[[-13  18 -24 -30 -20  -5 -27 -23  -9   1  36  24  27 -29   0   3]
 [  4   0 -40 -10 -26 -13 -28  25  18  14  -1  44  -7  -1 -17 -16]
 [ 13  21  -4 -19  28  16 -14   3 -45  -3  16  -3  -4 -13 -47 -21]
 [-19  10 -41 -15  -8  37  12  32  19   5  -3   1 -10  28  25 -15]
 [  5  17  -1   9  10  43   7  -2 -39   6  21 -22  24  -1  33 -19]
 [  0   6 -43 -18 -16  10  -1  32   8   7 -14  27 -23  33 -13 -21]
 [ -1  -9  -9 -13   3  27   5   3   1  67 -26 -14  -8  16  25  -7]
 [  5  19 -35 -21 -14   1 -31  -4 -14  27  17  28  20 -15 -25 -16]] ans = -21

[[-23 -23  51   1  32  34 -11  17 -14]
 [  1 -13  59 -19 -35  -3  32 -33 -30]
 [ -9  -9 -32  37  75  21 -20  16  15]
 [ -9 -14 -19  38  77  23  -9   3   6]
 [-23 -28  17  34  88  42 -13  13  -4]
 [-12 -24  87 -22 -22  16  23 -18 -37]
 [ -6 -16   8  23  46  15   8 -13  -8]
 [-20  -7  38 -19  -4  23 -25  36  -4]
 [  1 -12  59 -22 -39  -5  32 -31 -30]
 [-18 -25   8  36  84  35 -10   7  -2]
 [-25  -4   0   3  40  35 -50  62  17]] ans = 15

[[ 33  38  24  31  -2 -28  19  12  25 -24]
 [ 10 -17  47  -4 -11 -43  25  18 -27  -9]
 [-33  25 -11 -72 -10  19   9   0  -7  27]
 [-29  -2 -17 -57 -20   2 -15  31  -8 -10]
 [-16  13  41   2  41   0  -1  27 -19 -47]
 [-16   0 -39   1 -31 -20  10  52  28 -53]
 [-37 -27 -33 -24  10  -6  16  21 -13  24]
 [ 69   8 -18   9  22  20  -1 -16  39  32]
 [ 21  15 -15   4  25 -24 -19  25  42  -9]
 [  0   1 -32  32  26  25   2  -1  12  60]
 [-35 -15 -14 -31  17 -27 -21  23 -17 -11]
 [-61 -52  23   5   2  -9 -12  19   8  27]] ans = 27

[[ 52 -63  17 -10 -30   2   7 -14  15 -50]
 [-14 -10  17   2 -29   2   6 -14 -50 -50]
 [ 57 -66  17 -14 -30   2   8 -14  17 -50]
 [ 22 -37  17  -6 -30   2   7 -14 -17 -50]
 [ 22 -37  17  -6 -30   2   7 -14 -17 -50]
 [ 57 -67  17 -14 -30   2   7 -14  19 -50]
 [ 14 -32  17  -6 -30   2   7 -14 -29 -50]] ans = -50

[[ 81  82  82 -81 -75 -71  75 -74 -79 -79  79 -78]
 [ 78  79  79 -79 -53 -70  42 -43 -85 -85  85 -84]
 [-70 -71 -71  70  58  59 -55  55  85  85 -85  84]
 [-63 -65 -64  64  66  68 -62  61  67  66 -67  68]
 [-72 -72 -72  72  45  53 -40  40  69  69 -70  69]] ans = 84
---
array([[ 5, 19, 66, 56, 70, 34, 56, 44, 53, 59, 33, 77, 71],
       [21, 42, 57, 59, 63, 32, 41, 38, 87, 44, 79, 86, 42],
       [56, 50, 31, 45, 41, 52, 25, 68, 79, 19, 73, 79, 48],
       [63, 39, 24, 33, 40, 57, 30, 83, 58, 26, 42, 83, 76],
       [39, 27, 47, 42, 56, 48, 43, 64, 43, 48, 14, 86, 84],
       [62, 36, 26, 34, 41, 59, 28, 84, 57, 25, 38, 84, 76],
       [16, 38, 62, 63, 64, 37, 45, 36, 82, 46, 72, 82, 45],
       [12, 23, 66, 54, 66, 39, 56, 47, 55, 57, 22, 81, 73]]) >> 56

array([[44, 54, 28, 54, 47, 58, 17, 63, 74, 48],
       [44, 34, 60, 40, 53, 35, 25, 24, 60, 56],
       [39, 53, 62, 54, 77, 41, 58, 50, 53, 56],
       [66, 23, 32, 15, 66, 25, 57, 37, 30, 67],
       [29, 63, 59, 55, 49, 40, 44, 39, 43,  9],
       [21, 28, 25, 64, 30, 62, 30, 37, 61, 50],
       [27, 64, 82, 48, 40, 80, 82, 79, 42, 21]]) >> 39

array([[ -34,  -76,  136,   36,  -82,  -68,  583,  -38,   68,  -13, -408,
         -76,   36,   22],
       [  49,  -76,   88,   37,   -3,  -68,    1, -507,   68,  -13,  -87,
         -76,   36,   75],
       [ -34,  -41,   88,   36,   -3,  -68,   74,  -38,   68,    3,  178,
         -76,   36,   22],
       [ -34,  -76,   30,  -36,   -4, -174,    1,   67,   68,  -13, -328,
         -74,   67,   22],
       [ 168,  -76,   88,  -14,   -3,  -68,  -90,  -38,   68,  -13,  -87,
         -76,   35,   22],
       [ -34,  -59,   88,  139,   -3,  -68,   42, -145,   68,  -14,  -87,
         -76,   36,   22],
       [-127,  -76,   25,   36,   -3,  -67,    1,   70,   68,  -13, -235,
         -76,   36,   22]]) >> -34

array([[2, 3, 3, 4, 5, 2, 2, 2, 1],
       [7, 4, 2, 2, 1, 6, 6, 5, 6],
       [4, 3, 3, 3, 2, 5, 5, 4, 5],
       [5, 4, 3, 3, 2, 6, 5, 4, 6],
       [4, 3, 2, 2, 3, 4, 3, 4, 3],
       [2, 3, 4, 4, 5, 2, 2, 3, 2],
       [6, 4, 2, 2, 1, 5, 6, 5, 5],
       [2, 4, 4, 4, 5, 2, 2, 2, 2],
       [6, 4, 2, 3, 1, 7, 7, 5, 7]]) >> 4

array([[ 99,  94,  70,  98,  85, 158, 109, 120,  88, 135,  51, 190],
       [147, 109, 142,  95, 114,  56, 104, 116, 163,  38, 119,  14],
       [ 36,  67,  80, 116, 139,  55, 132,  93,  57,  60, 140,  41],
       [ 99,  55, 125,  60,  88, 121, 105,  81, 137,  86, 120, 160],
       [111, 151,  91, 160,  89, 163,  74, 116, 135, 115, 162, 161],
       [ 69, 109, 119,  90, 142, 214, 122, 157, 129,  98,  88, 151],
       [161, 207, 178, 126, 199, 196, 135, 174, 161, 163,  46,  73],
       [176, 121,  91, 116,  99, 142, 157, 140,  94, 165,  25, 124],
       [136, 126,  81, 143, 105,  65, 129, 130,  84,  99,  95,  34],
       [138, 152, 131, 105, 116, 123,  81, 117, 130, 139,  66, 125]]) >> 36
